Each row is shifted at random along 4 fixed directions that mean nothing.
Known rows, with every step that occurs:
geso, fidab, kiba, vutil, kemup: [-13.7  19.3 -26.9 -13.2 -14.2  21.7  31.2  -8.1   1.5  -7.4  12.3  16.5
 -14.4 -28.3  -8.5  23.7 -15.5   0.3 -24.2  25.1 -10.5   0.9 -17.3 -12.3
  -2.7  -9.2  12.4  -1.3 -23.1   5.7  22.6  -6.7 -11.7 -17.7 -13.0  37.3
  -8.7   9.0  24.6  22.7   0.4]
dodi, zekekun, geso, vutil, kemup: [ -3.9  -6.4   0.1   6.5   0.2   1.8   6.7 -10.8 -22.2  10.7 -12.8  10.8
   7.2   9.5   6.1   8.3  -5.2   9.2 -17.0  21.3  -5.4   1.7 -16.7  21.9
 -11.6   0.2   2.6  32.7   2.4  -9.0  15.9  -9.1  -0.7  -1.5 -14.8   6.3
 -19.5 -10.6   4.8 -10.8   6.2]
kemup, veso, fidab, zekekun, kiba: [ -4.7  10.9 -25.8   2.9  18.0  17.4   4.2  -8.2  -1.0   3.0   0.2  21.2
  -2.1  13.5  15.4  13.0 -24.6  13.1 -19.5  27.4  -5.2   0.2  -3.8  34.1
  -8.6  -7.8   6.1  25.2  -6.0  -0.5  -2.0  -0.8 -22.6 -11.9  -3.0  16.4
  -3.8  -0.2  22.9   3.4  29.8]
kemup, veso, vutil, geso: [ -8.4   0.6 -13.4  -4.3   6.0  14.1  20.7 -13.6   5.2 -10.6   4.4  21.1
  -7.6   1.1   8.2  13.1  -8.6   4.7 -19.4  36.6  -7.3  17.6 -19.4  28.3
 -13.5   3.9 -12.6  14.7  -6.4   1.7   1.4  -8.4 -21.7 -25.3  -7.3  15.1
   3.8   2.5  33.4  23.6  18.3]
kemup, vutil, dodi, fidab, kiba, geso, veso: [  0.3  21.5   5.8  15.3  -6.5   2.9   1.7   2.3 -28.8   9.3  -5.2  15.9
  -2.0  -7.6   0.8  16.7 -16.8  10.8 -19.2  26.8  -9.9  19.4  -1.0  28.1
  -9.4   2.8 -17.9  13.9  15.4  -5.3  13.1  -3.2  -2.5   3.4 -19.6  -6.5
 -23.8  -4.0  19.9   5.4  -2.4]
kiba, fidab, zekekun, geso: [-14.9 -30.2  -9.4  28.6  32.3  19.9  -3.1   3.3 -32.7  11.9  -7.2  14.9
  19.9  33.3  15.6   4.6   0.4   7.1 -16.7  -8.6 -15.3 -12.3  -8.9  15.1
 -13.5   1.7  10.6  15.6   2.1  23.4  14.5  -2.5  -3.0 -19.0 -32.5  -6.0
 -15.5  14.2  -3.1 -12.3  21.1]
veso, fidab, kiba, vutil, dodi: [ -3.3  41.0   0.6  -2.0 -12.5   8.2   3.4  -1.0 -20.9  11.9   1.8  13.1
 -15.0   5.8   4.0   4.7 -15.9  -1.2 -23.0  21.1   1.9   8.1  -5.7  22.9
  -0.7   4.0  -8.2  22.3  14.3  -6.9  15.4 -14.8  -3.5   4.8 -13.3   7.6
 -24.4  -5.1  15.2   4.5  -6.2]
veso, fidab, zekekun, kiba, geso: [ -5.3 -10.7 -21.5  -4.1   6.3  -0.1  21.2  -6.2  -2.8  13.6   6.7 -10.1
 -24.8 -28.7 -23.7  14.5   0.8  -8.2  -7.4  21.0   4.2   9.8  -5.8 -12.9
   3.7  -1.8  13.0  -3.3  -6.1   2.4  23.8   1.5   6.7  19.4 -27.2  20.8
   9.4  -3.7  -3.0  19.1   8.6]
kemup, veso, vutil, dodi, kiba, fidab: [  0.6  72.7  -2.9  -9.1  -7.2  -0.3  22.7 -10.0  -5.6   4.6  19.4  14.2
 -29.0 -35.7 -16.4  16.1  -4.5   0.8 -11.9  27.3  -9.9  16.1  -9.3  -3.6
  -5.4   8.9   5.0   7.4  -0.8  -7.8  22.4  -8.7  -4.5  12.4 -33.6   9.5
  -8.1  -4.7  12.3  30.9  -8.5]
dodi, fidab, zekekun, geso, veso, vutil: [  2.5 -26.5  -3.1  -1.0   8.9  -1.1   6.9 -11.3 -19.1  21.6 -13.2  20.2
 -12.4  -3.7  -6.4   9.6 -21.3  19.4 -19.1  30.8   2.9  18.8 -17.5  32.9
 -13.1   9.7 -11.6  34.9   6.4 -19.3   6.2  -1.4   7.3  15.1 -25.6  -2.6
 -16.5 -15.9   7.1  -6.4   2.3]
fidab, zekekun, geso, kiba, vutil, dodi, kemup: [ -1.2   2.4  -4.7   7.7  -5.6   2.5   9.1  -1.0 -35.9  12.6  -3.4   4.0
  -1.1  -0.9   5.0  11.1 -13.7   3.7 -17.1  28.5  -4.9   4.1 -14.7  17.4
  -4.4  -3.0   1.9  14.4  18.0  -2.2  25.0 -11.4  -5.2  -1.0 -13.6   8.5
 -21.6  -3.1   9.6   1.3   2.0]
zekekun, fidab, kiba, geso, vutil: [-11.9  24.2 -18.6   1.7  -2.1  21.3  16.9  -0.3 -17.5  -3.9   2.1  11.7
  -1.3 -11.4   0.2  15.7  -8.9  12.2 -19.5  14.0  -7.3   2.7 -12.4  11.1
  -7.2  -6.9  -0.1   7.6  -0.7  11.0  16.1  -3.5  -6.9 -16.6 -10.4  20.0
  -2.8  10.2  21.2  19.6  14.9]
kemup, kiba, fidab, zekekun: [  3.0   9.5  -7.8  21.9   1.7   5.7  -4.2  -1.0 -13.8  10.5   8.7  -8.3
  -6.3  -5.6  -6.6   7.7 -13.6  -8.0  -8.7  14.9 -11.7  10.7  13.6   9.1
   3.4 -10.8   1.6 -14.9  -9.6  12.2  13.4   0.6 -19.0  18.6 -22.8   4.8
   8.1  -8.3   4.7   0.1  21.6]
dodi, zekekun, kiba, fidab: [ -3.9  39.7 -21.4  -0.6   2.5  13.0  18.4  -3.5  -5.6   6.4  12.9  12.8
  -5.3 -21.7  -6.6  15.9  -2.1   8.5  -8.3   2.2 -18.3 -11.1  -4.6  -9.7
  -9.6  -5.9  20.4  -0.7  -6.2   4.6  27.4  -4.5  -4.0  -6.4 -19.5  18.8
  -3.4  -0.2  -1.4  18.4   3.0]
dodi, fidab, zekekun, kiba, geso, vutil, kemup: [ -4.7  18.0  -1.5  13.2   0.2   5.8   3.1  -3.9 -38.4  21.1 -21.7  16.3
   4.3   6.0   7.6  10.1 -12.1   8.5 -24.9  17.0  -8.1   2.0 -13.9  22.1
  -4.4  -3.2  -0.8  38.6  12.9  -8.0  11.6  -6.3   3.1   8.3 -29.6   5.9
 -22.1  -8.4   3.8 -14.5  -0.2]
kemup, kiba, fidab, zekekun, geso: [ 12.9 -31.2  -4.2   7.0  -0.9  -6.7   6.3  -4.1 -18.1  10.6  13.3 -13.4
 -12.9 -22.4 -12.7  19.3 -18.4  10.8 -10.7  34.4 -15.4  28.1  10.2  24.8
  -1.9  -5.8 -19.6   3.6   7.1  -2.5   7.0  -3.4 -29.0  27.2 -13.6  13.0
  11.5 -21.6  17.7  15.4  17.5]
kemup, veso, fidab, zekekun, kiba, vutil: [-16.9  59.8 -10.9  10.1  39.6  -1.9  -4.6  -8.1 -29.3  28.1 -25.5   4.4
 -12.4  15.4  -4.7   3.4  -7.7  -7.5 -26.2  18.2  11.9  -5.3 -14.3   1.5
  -0.5  10.4  20.5  19.3   6.7  -0.9  15.3   0.9  30.0  21.8 -44.5  -4.4
 -23.2   3.3 -15.2  -6.5   0.7]
dodi, vutil, kemup, veso, fidab, zekekun, kiba: [-15.1  24.6 -28.4  12.5  11.5  28.9   9.0  -9.1 -25.7  -4.3  -4.7  24.0
   8.2  13.9  26.3  15.3 -23.3  19.7 -23.8  31.9 -20.1  -7.7  -7.7  25.8
  -9.1 -18.7  19.1  22.0 -21.6  16.2   7.4   5.4 -32.2 -37.6 -17.9  15.6
 -10.1  10.5  24.8   4.5  41.6]
dodi, kemup, kiba, vutil, veso, fidab, zekekun: [ -6.7  31.1 -11.7  19.0  -9.4   8.5   1.8  -8.2 -31.6   4.4   0.9 -13.3
 -11.4 -11.7  -3.0  17.1 -14.9  -5.9 -15.1  35.8 -12.4  16.9   7.1   9.1
   5.1 -12.6   2.7 -12.1 -18.9  18.2  15.5   7.0 -21.0   2.1 -33.7   4.8
  -2.2  -4.6  13.9   5.0  30.9]
kiba, vutil, kemup, veso, fidab, zekekun, geso: [ -0.4 -67.7 -16.3   4.7 -13.6   9.3  11.8 -11.0 -27.7  -9.3  14.3  -2.8
  -9.2  -8.8  12.2  27.5 -35.8  19.6 -21.9  64.1 -26.1  31.9  -0.7  49.0
 -11.2 -12.5 -26.7  24.0  -8.4   9.5  -4.3   0.2 -54.0 -12.3 -15.2  18.3
   0.9 -14.0  52.4   8.9  41.3]
kiba, vutil, veso, fidab, zekekun: [  1.7  -2.3  -2.7  -9.9  -8.7 -19.5  13.1 -13.8 -12.5  18.9   2.7 -14.0
 -39.7 -33.8 -26.7   9.1 -18.4 -20.5 -20.6  37.0   9.2  31.7 -12.8   0.2
   6.3   8.6  -7.2   7.9   4.6 -17.0  12.2  -6.5  13.5  47.3 -38.1   2.7
  -6.2 -24.3   5.6  -1.1  -7.4]
vutil, kemup, kiba, geso, veso, fidab: [-12.6  12.6 -10.0  24.9  -3.5   8.4   6.4  -5.8  -9.6  -2.8   7.1 -15.7
  -6.0 -13.5 -16.8  20.8   0.7  -8.2  -4.0  25.1  -5.8  17.3  13.1  -9.1
  -0.2  -4.7   9.0 -13.2 -29.5  27.9  22.5  14.5  -2.8   2.7 -34.0  13.3
  -0.7   8.8  10.6  16.3  28.4]
veso, vutil, kemup, kiba, geso: [ -3.5  26.3  11.6  27.0  -7.7   4.3  -7.3  -5.9 -30.5   8.3 -12.7 -21.3
  -0.1  11.0  -0.6   4.0   2.7  -9.9 -12.4  26.8  -8.0  18.1   8.8  16.3
   1.1   0.2 -13.1   2.1  -4.3  14.5  11.3  -2.9  -8.9  10.2 -32.3   1.4
  -3.8  -5.8   6.8   7.6  16.9]
kemup, kiba, fidab, zekekun, geso, veso, vutil: [ -9.5  26.9  -7.6  31.2  25.9  -0.2  -8.7  -4.0 -40.2  22.5 -15.5  -3.6
  -9.4  11.1  -9.1   8.4  -9.4  -0.8 -11.5  25.9  -0.2  12.3  -0.1   7.2
  -3.0   4.5   6.5  -1.1  -6.8  19.1  22.3  11.3  15.0  21.3 -40.3  -2.6
  -8.6   4.4  -9.0   0.7  23.1]
kiba, fidab, zekekun, geso, veso, vutil, kemup: [ 12.9 -50.9   3.4  14.6 -19.2  -8.2  -0.2  -8.5 -39.8  11.6   4.1  -7.5
 -15.6  -9.7   0.0  14.4 -36.9  15.2 -17.2  56.4 -19.6  40.7   2.3  44.1
  -9.0  -1.2 -32.9  31.6   4.5  -4.5  -0.9  -2.5 -27.5  30.2 -23.7   6.7
 -13.4 -28.3  31.3 -11.1  23.0]
veso, fidab, kiba, geso, vutil, dodi, zekekun: [  0.0  23.9 -14.2 -25.6 -23.3  -1.0  31.2  -9.6   4.3   9.6  11.3  31.6
 -36.4 -36.1 -13.5  20.4 -11.7   4.3 -12.9  39.7   6.0  14.3 -20.0  11.4
  -1.2   1.9  -1.9  16.7  -0.1 -22.1  25.2 -12.3  -7.7   7.6  -5.8  30.1
  -3.9 -12.4  20.6  19.4  -9.0]
kemup, kiba, geso, vutil: [ -1.4  18.9  -0.3  30.0 -17.7  16.8  -7.6   2.1 -21.8  -1.7  -2.0 -15.0
   4.0   4.9   0.5   2.9  -3.7  -2.2  -7.1  22.4  -3.9  13.7  11.7  29.6
  -3.3 -13.6 -13.8 -18.6  -2.5  20.4  16.6  -1.1 -17.6  -1.0  -6.5   7.9
   7.3  -2.5  18.6  11.0  21.4]
kiba, vutil, dodi, fidab: [ -6.8  39.1  14.6  13.8  -2.1   4.1  -2.4   1.1 -29.6  18.7  -3.4   2.9
   0.6   6.1  -5.2  -2.5   2.1  -9.6 -17.9  -6.7  -3.8  -2.3  -7.3   0.3
  -4.8   9.2   4.4  14.5  18.5  -2.2  24.9 -12.3  24.0   9.2 -43.2 -19.8
 -32.5  -3.3 -12.3 -11.4 -22.3]
veso, fidab, kiba, vutil: [-13.4  38.1  -7.9  -2.3   6.1  21.7   3.9  -3.1 -16.1  11.4 -11.9  24.3
  -4.6  15.3   7.5   5.1  -8.9   8.9 -28.6   9.7   3.6  -4.7 -12.8  22.5
  -6.5   4.9  -0.4  21.1   1.5  -0.1  12.3  -9.8  -1.2 -12.8 -18.9   9.3
 -22.8   4.9  11.3   7.0  -2.1]
geso, kiba, vutil, kemup, veso: [ -0.3  33.4   7.5  12.9  -9.3  -0.9  -3.9  -5.6 -22.5   3.8  -6.6  -9.6
  -0.2  -2.1   1.3   8.5 -26.5  -2.7 -23.3  36.2  -3.9  17.5  -1.7  26.7
  -5.7  -0.7 -13.7  13.6   7.5  -4.4   5.5  -8.0  -7.4  17.4 -18.9   4.7
 -19.5 -11.7  24.1   0.9   5.1]
dodi, kemup, veso, fidab, zekekun, kiba, geso, vutil: [ -1.4  15.0  -4.5  18.1   2.2  -3.2   1.2  -6.3 -33.3  16.2  -7.1 -22.0
 -14.7 -19.4 -15.3  13.7 -12.2   6.6  -8.4  46.8  -1.8  19.7   6.0  16.1
   2.3  -8.3  -1.2   1.4  -6.1   3.4  14.2   9.3  -8.9  30.2 -34.9   4.2
  -4.5 -14.3   6.3  -2.8  26.6]
kemup, kiba, vutil, veso, fidab: [-19.6  80.2  -9.3  -4.5  19.9   9.3   9.6 -12.6  -8.0   9.4 -14.5  24.3
 -10.8   7.6  -1.3  14.0   4.0  -5.5 -31.6   8.7   6.3  -0.6 -20.7   0.1
  -4.5  14.9  11.1  23.3   0.2   0.7  14.6  -7.8  19.8  -8.9 -33.3   8.3
 -23.0  10.7   4.0  17.5 -12.3]
kiba, fidab, zekekun, geso, vutil: [  1.0 -39.0  -9.8   9.3  -3.2   9.8   6.5  -2.5 -25.1   8.1   5.0  10.1
  -5.1  -1.7   2.9  10.4 -18.0  13.7 -17.2  26.4 -11.9  13.5  -9.8  33.1
  -9.7  -6.9 -12.4  17.8   5.3   3.3  11.9  -7.1 -20.1   4.3 -13.6  11.2
  -5.5 -10.6  20.5  -5.5  14.6]
dodi, fidab, zekekun, geso, vutil: [ -5.3 -41.5 -15.1  14.7  -4.7  17.1   9.1  -2.2 -21.5   4.5   5.1   1.3
   1.9  -7.5  -3.9  10.8 -14.0   9.2  -7.6  18.9  -8.7   8.2  -5.9  19.4
  -6.7 -16.1   1.8   0.0 -10.4  10.8  22.0   5.0 -11.5  -7.0 -17.1   4.7
   4.4  -3.7   8.9  -2.7  27.6]
vutil, fidab, kiba, geso, veso: [-11.4  21.5 -14.5  16.7  -2.4  15.4  13.8   3.4 -14.3  -6.6   8.2  10.6
   0.2 -15.6  -6.2  19.7 -11.5  -2.1 -10.2  11.7 -12.4  10.3  -0.2  -2.5
  -5.8  -4.4   6.9 -12.4  -9.4  20.0  19.5   7.2  -0.5  -8.6 -17.8  13.0
  -6.4  17.5  17.7  16.9  23.7]

Rows:
[ -6.8   3.0  -7.5   2.4   8.0   3.5  10.4  -7.8 -35.4   6.3 -10.3  18.1
   0.2  -2.4   8.2  26.3 -31.1  27.7 -28.1  46.4 -17.4   8.9 -12.8  32.4
 -15.7   0.0 -10.6  29.4   1.3  -7.2   4.6  -3.9 -18.8  -5.6 -16.9  13.5
 -21.3  -6.3  27.7   5.9  11.9] : dodi, zekekun, geso, fidab, kiba, vutil, kemup, veso
[ -8.8 -37.3 -20.5  14.2  -0.3  15.9  16.1  -9.4 -20.6  -7.9   8.2   8.1
   5.7 -11.3   6.2  27.1 -25.2  13.7 -13.8  39.8 -22.7  14.3  -7.8  23.9
 -10.2 -17.1   0.3  13.0 -20.9  13.3  10.0   8.8 -31.2 -20.1 -20.5  13.5
   2.7   0.6  30.6   2.1  44.4] : dodi, fidab, zekekun, geso, vutil, kemup, veso
[ -8.5  24.1  -1.4   5.7  28.1  -8.2   7.2 -14.0 -30.1  25.7 -17.4   7.1
 -12.3   5.4  -6.7  16.1   0.3  -1.6 -24.3  26.3  -6.5  10.6 -14.4  -1.1
   1.7  12.2   5.4  32.5  -1.3  -1.5  14.5  -4.0   6.8  20.9 -47.5   8.0
 -14.5  -3.9  -8.3   3.2   4.2] : veso, vutil, kemup, kiba, fidab, zekekun, geso
[  2.3   7.4 -19.4  -1.8  -3.7   4.8  19.2  -9.5 -18.5  -0.2   0.3  21.5
  -7.9 -28.2   1.7  31.6 -17.0  20.5 -24.7  44.9 -26.6  20.1  -9.2  18.3
  -7.7 -10.7  -2.5  20.1   0.5  -5.5   7.3   0.4 -23.7  -4.9 -15.3  17.1
 -16.3  -7.0  29.2   8.6   9.9] : dodi, kemup, vutil, fidab, zekekun, kiba, geso, veso
[  7.1  -4.3  11.7  -4.9  -2.1  -9.9   4.8 -12.6 -16.0  19.4  -8.2  25.9
 -17.4  -0.9   4.4  11.3 -17.4  13.8 -25.2  48.9   1.3  23.0 -14.9  47.9
  -6.0  11.5 -21.0  51.6  17.5 -31.1  -6.2 -15.5 -18.4  22.1 -24.9  -1.4
 -29.8 -25.6  25.9 -22.6  -6.6] : kiba, geso, vutil, dodi, kemup, veso, fidab, zekekun
[-11.0   9.8  -0.6  21.9  -2.8  17.7 -11.2   1.6 -49.9   6.4 -15.7  19.3
  14.4  35.0  27.3   9.0 -25.2  24.7 -23.2  23.7  -9.6   4.3  -7.8  56.0
 -19.3  -2.9 -16.2  35.1  13.7  11.0  11.2  -4.0  -9.4 -21.9 -11.9  -3.8
 -27.5  -1.2  22.7  -5.0  19.4] : dodi, zekekun, geso, kiba, vutil, veso, fidab
[ -3.6 -41.1   1.0   8.3  17.2   8.4   0.8 -11.7 -36.1   7.9 -14.7  21.4
   9.4  22.6  24.1  12.1 -25.3  33.6 -30.6  42.1 -15.7  12.9 -11.4  56.9
 -15.7  -0.6 -14.0  53.9   2.2  -7.4 -10.3  -3.7 -33.6 -13.6 -24.6  -4.4
 -22.4 -11.6  28.7 -12.7  26.8] : dodi, vutil, kemup, veso, fidab, zekekun, geso
[-16.3  10.1 -21.0  -9.1  29.0   6.9  23.6  -7.7  -1.7  12.6  -5.2  38.1
  -3.1  -3.1  -2.6  21.8  -0.7   1.4 -22.2  11.3   0.9  -6.6 -32.0  -8.0
  -4.8   1.7  25.7  25.8   1.1  -6.8  31.9  -4.9  18.2 -16.5 -21.9   8.4
 -17.2  13.1  -4.8  10.0  -7.7] : kemup, vutil, dodi, fidab, zekekun, geso, kiba
[  4.9  -4.5  -0.4  12.8  -4.8  -1.9  -1.0  -6.1 -47.0  10.0  -5.2  -8.0
  -7.9  -1.7   9.1  15.9 -29.9  22.1 -23.3  59.0 -17.3  30.0   4.8  51.0
  -5.0  -8.6 -27.8  26.3  13.4  -4.0  -4.2  -1.5 -36.9  12.4 -18.9   2.1
 -11.1 -23.4  30.6  -1.1  25.5] : dodi, kemup, veso, fidab, zekekun, kiba, vutil, geso
[  4.3  21.0   7.4  12.3  18.1 -10.9  -4.2  -3.1 -43.6  26.0 -16.6  32.6
  -4.0  12.4   8.8  11.1 -14.6  20.1 -29.1  24.9  -6.7  14.5 -14.8  36.0
 -13.8  13.3  -6.7  47.7  32.3 -19.2  11.1 -10.8   6.4  19.2 -25.3 -13.4
 -39.4 -10.6   6.1  -9.6 -17.1] : kemup, vutil, dodi, kiba, fidab, zekekun, geso, veso
[-19.5 -10.3  -7.0  31.3  12.9   6.3  -2.8  -7.1 -27.8   8.3 -10.5  -5.8
  -3.7  12.1  -0.9   8.8  -7.7 -15.1 -13.4  32.1  -1.0  11.0  -3.9   7.8
   1.2  -4.5   9.9   4.1 -23.6  23.3  14.4  10.7  -1.4   7.8 -47.8  -2.2
  -7.9   5.7   6.7 -19.9  36.0] : kiba, geso, vutil, kemup, veso, fidab, zekekun
[ -9.7  20.7  -0.2  13.7  25.7   1.9   4.4  -7.2 -39.3  25.3 -15.8  32.5
  -1.7  20.0   8.3   9.1  -2.3  11.3 -21.8  16.5  -7.6  -2.5 -23.7  11.0
 -12.7  18.7  11.6  42.3  10.2  -1.6  18.0  -6.8  14.8  -1.1 -44.4  -7.0
 -44.9   5.9  -5.7 -18.5  -2.4] : kiba, fidab, zekekun, geso, veso, vutil, dodi, kemup
[ -9.3  -3.0 -23.6  -8.5   6.5   5.7  19.9 -17.7  -1.7   5.8  -1.7  16.6
 -16.1  -6.5  -4.6  24.9 -10.0   5.1 -20.7  41.6   1.4  13.5 -15.3  11.3
   2.5  -7.4   9.5  28.9 -20.0  -2.0  15.6   0.8 -14.5  -1.5 -12.2  32.0
  -0.1  -2.9  16.6  10.7  21.0] : veso, fidab, zekekun, geso, vutil, kemup, kiba
[-10.1  84.8  -4.6  -5.9  12.9  -4.2  16.8 -10.7 -18.7  13.9   1.7  -4.3
 -18.5 -22.4 -17.4  18.3   4.5  -1.2 -17.8  25.3  -2.6   1.4  -9.5 -18.1
  -0.6  10.4  20.4  17.3   5.7  -5.6  26.2  -4.6  17.6  12.8 -42.7   6.3
 -30.3   0.7  -5.4  16.8 -10.9] : zekekun, kiba, vutil, dodi, kemup, veso, fidab
[ -8.6  -3.4 -20.4  11.7   6.3   9.8   9.5  -6.0 -17.5  -5.0   8.8   2.6
  -8.4  -5.7  -0.1  19.9 -29.2   1.2 -10.0  45.2 -12.0  21.7  -4.7  17.9
  -2.0 -14.6   2.3   1.5 -15.8  16.8  14.9  10.3 -16.4  -1.5 -14.3  13.0
   7.3   4.9  22.3  11.4  47.6] : kemup, veso, vutil, fidab, zekekun, geso, kiba
[-12.1   4.0 -18.3  29.5 -22.1  28.9   2.5   1.7 -36.8  -6.3   1.0  13.7
  -0.7   6.9  16.4   9.2 -16.7   4.7 -11.2  24.5  -9.6  11.8  -2.2  35.6
  -7.0 -19.1  -1.2  -4.3 -15.0  28.8  17.9   6.7 -26.1 -24.6 -15.6   8.0
   4.2   8.3  29.0   4.7  40.2] : dodi, kiba, geso, vutil, veso, fidab, zekekun
[ -7.9  29.1 -12.6  -2.6   2.1  12.8  13.8 -14.2 -12.4   6.7 -14.8  39.0
  -8.2   1.4  11.9  22.6  -8.6  15.5 -29.0  35.4  -3.7  10.6 -19.9  34.4
  -5.7   1.3  -5.5  34.5  -5.3  -6.9   1.0  -6.5 -22.2 -16.0 -18.4  18.8
 -14.7  -2.4  28.8   3.1   9.5] : dodi, kemup, kiba, geso, vutil, veso, fidab, zekekun
[ -7.9 -15.0 -13.1   0.8  19.0   4.1  16.2 -13.1 -20.0   4.8  -3.9  30.8
  -1.6   0.6  11.1  25.2 -20.2  16.4 -30.1  37.6 -17.1  10.8 -24.4  27.9
 -13.7   4.2  -4.3  44.8   0.5  -4.2   0.6  -7.3 -20.1  -6.0 -25.7  17.2
 -18.4  -2.1  29.7  -3.9  14.4] : kiba, fidab, zekekun, geso, vutil, kemup, veso
[ -0.9   0.3 -29.4 -29.2 -16.2   9.1  40.2 -11.6   8.2  -1.3  22.3  29.6
 -31.5 -35.1 -10.4  26.8 -19.6  15.3  -9.8  45.0  -6.6  10.3 -21.9   5.4
  -7.2  -5.4   4.6  11.4 -12.2 -13.5  26.9  -9.3 -16.3 -13.4   7.9  39.6
   3.4  -4.1  23.7  33.3   4.9] : veso, vutil, dodi, zekekun, geso, fidab, kiba
[ 11.9  68.2  12.2   8.9 -18.5  -2.9  -1.3  -8.2 -21.0  13.2   5.9   7.4
 -16.4 -13.0  -6.2  12.4 -14.7  11.3 -14.2  37.0 -13.0  23.1   7.8  23.0
  -4.2   5.6 -14.4  20.3   5.3 -10.7  10.8  -8.3 -14.1  22.7 -24.2   2.8
 -28.3 -18.7  16.3   1.9  -4.7] : geso, veso, vutil, dodi, kemup, kiba, fidab
[ -9.4  -9.2 -19.7   4.3  -4.3  18.9  20.8  -8.5 -13.3  -1.0  -0.9  21.7
  -5.4 -14.7   1.2  18.8 -10.1  11.3 -22.2  31.5 -14.9   3.0 -12.7   6.8
  -3.6 -14.7   9.9  -0.3 -23.2   8.8  15.9  -1.2 -25.6 -20.1 -22.2  22.4
   1.1   3.4  21.0  11.0   9.7] : dodi, vutil, kemup, kiba, geso, fidab, zekekun
[ -5.5   1.7  -6.3  16.2 -10.8   7.9   5.1  -8.2 -28.3   4.0  -4.1   9.0
 -10.0  -6.9   3.2  15.5 -18.9   8.5 -16.5  44.8  -6.8  21.3  -2.2  32.6
  -3.6  -9.5  -4.7  15.6 -15.0   5.2   8.1   5.1 -27.0   5.3 -29.2   8.2
  -2.7  -7.8  27.0  -1.0  28.4] : dodi, kiba, geso, vutil, kemup, veso, fidab, zekekun
